B =
array([[ -9.76,   5.21,   4.08, -11.07,   9.88,  14.96, -11.52,  -7.24,
         -8.33,   2.14, -26.25],
       [ -9.24,   4.18,   3.39,  -5.95,  10.42,  13.00, -11.07,  -6.89,
         -5.38,   1.44, -15.18],
       [ -6.69,   0.79,  -1.28,  -3.91,   1.42,   2.57,  -7.93,  -5.88,
         -6.77,  -2.18,  -8.58],
       [ -8.40,   3.07,   2.13,  -9.19,   7.13,  10.66, -10.46,  -6.57,
         -3.31,   0.63, -15.72]])
Which number is the entry just left of 10.42?
A: -5.95
Which number is the entry just right of 1.44?
A: -15.18
Which number is the entry just right of 1.42?
A: 2.57
The entry just left of 1.44 -> -5.38
Which number is the 3rd entry in reading order?
A: 4.08
Which number is the second largest entry?
A: 13.00
Which number is the entry just right of 0.63?
A: -15.72
The entry just right of the largest entry is -11.52
Which number is the 1st entry in reading order?
A: -9.76
Which number is the entry just left of 2.14?
A: -8.33
Which number is the entry just left of -6.89?
A: -11.07
The entry just left of the smallest entry: 2.14

[123.8, -184.7, 147.3, -88.2, -127.4, 72.9, -91.3]
The 1st entry: 123.8
The entry just right of -184.7: 147.3
The entry just left of the largest entry: -184.7
Which number is the 3rd entry from the right?
A: -127.4
The last entry -> -91.3
Which number is the entry just left of -127.4?
A: -88.2

[[-3.43 -1.94  3.46  5.20 -0.98  1.09  1.93 -3.06  4.88  1.77 -1.86]
 [-1.72  1.03  2.84  5.95 -4.15  1.84  0.25  4.12 -1.93 -2.32 -3.17]
 [-3.94  0.64  0.33  2.15 -4.45  4.72  1.00 -0.67  4.61 -2.52 -1.85]
 [ 3.27 -1.05  2.08  4.17  0.66  3.66  0.21  4.96 -0.91  3.62 -4.63]
 [ 1.51 -5.48 -0.78  4.02 -4.11 -4.70  0.13 -3.40  3.34 -3.66 -1.64]
 [-4.90  0.87 -4.29 -5.43 -0.07  3.19 -5.68 -5.65 -3.07 -0.25  3.21]
 [ 5.09 -2.56  4.00  0.34 -3.74  4.29 -5.85  1.94 -1.32 -0.36 -1.94]
 [-2.09  1.16 -0.01  3.20  5.13 -2.12 -2.38 -2.44  5.29 -0.93  4.98]
 [-3.18 -0.96  0.00 -2.69  0.10  3.49  3.46 -1.36  0.55  1.93  3.12]
 [-0.77  4.02  1.56  5.88  2.34 -1.14  2.58 -5.84  1.84 -5.14  4.71]]
Rows and columns are numbered from 0.
Find the entry directly below -4.45.
Answer: 0.66
Find the entry at row 2, column 2.
Answer: 0.33
Find the entry in row 2 and column 0.
Answer: -3.94
The entry at row 2, column 1 -> 0.64
The entry just left of 4.72 -> -4.45
Find the entry just right of -3.66.
Answer: -1.64
Find the entry directly below -0.78.
Answer: -4.29
The entry in row 0 and column 2: 3.46
The entry in the bottom-left corner -> -0.77
Find the top-left entry.
Answer: -3.43
Find the entry just right of the smallest entry.
Answer: 1.94
Find the entry at row 1, column 0.
Answer: -1.72
The entry just right of -1.93: -2.32
Find the entry directly below the largest entry.
Answer: 2.15
Find the bottom-right entry.
Answer: 4.71
The bottom entry of the column that holds the largest entry -> 5.88
Find the entry just left of the smallest entry.
Answer: 4.29
Find the entry directly above the smallest entry.
Answer: -5.68
Find the maximum.
Answer: 5.95
The top-right entry: -1.86
Find the entry directly below -0.25.
Answer: -0.36
The entry just right of 4.72 -> 1.00
The entry just right of 2.34 is -1.14
Find the entry just left of -4.11.
Answer: 4.02
The entry directly above the largest entry -> 5.20
The entry just left of -3.74 -> 0.34
The entry at row 0, column 1 -> -1.94
The entry just right of the largest entry: -4.15
The entry just left of 3.19 -> -0.07
The bottom entry of the column that holds the smallest entry: 2.58

Questions about the grid below. Rows and columns are numbered from 0.
1) Find the bottom-left entry.
2) Find the entry in row 2 and column 2.
3) Find the top-right entry.
4) Find the top-left entry.
5) Find the entry in row 0 and column 2.
[[3 1 5 3 4 4 3 6 3 5 5]
 [5 4 5 3 3 4 3 2 3 1 5]
 [3 3 4 3 3 3 4 4 4 4 3]
 [4 2 5 3 4 4 3 4 3 7 5]
 [3 4 2 4 3 2 4 3 4 3 2]
 [4 3 4 4 4 4 4 4 4 4 4]
 [3 4 2 4 3 2 4 3 4 4 2]
 [5 3 3 2 6 6 2 4 1 3 4]
 [4 3 2 3 4 3 4 3 3 7 3]
 [3 3 4 3 3 3 4 4 4 3 4]
 [2 4 2 4 3 2 3 3 4 3 1]
 [3 4 4 3 3 3 4 3 4 4 4]
 [3 4 5 4 3 3 3 4 4 1 5]
 [3 5 2 4 3 2 3 2 4 2 2]
 [3 5 2 4 2 2 4 2 4 2 2]
 [3 3 4 4 2 2 5 3 5 4 4]]
1) 3
2) 4
3) 5
4) 3
5) 5

Read these off the row that follows.
1) What is the entry just right of 4465?
2) What is the entry just left of the centre entry?
3) What is the entry just left of 2694?
4) What is the largest entry?
[6259 7801 3991 3906 4674 4465 4838 4777 2904 2694 3164 4285 5081]
1) 4838
2) 4465
3) 2904
4) 7801
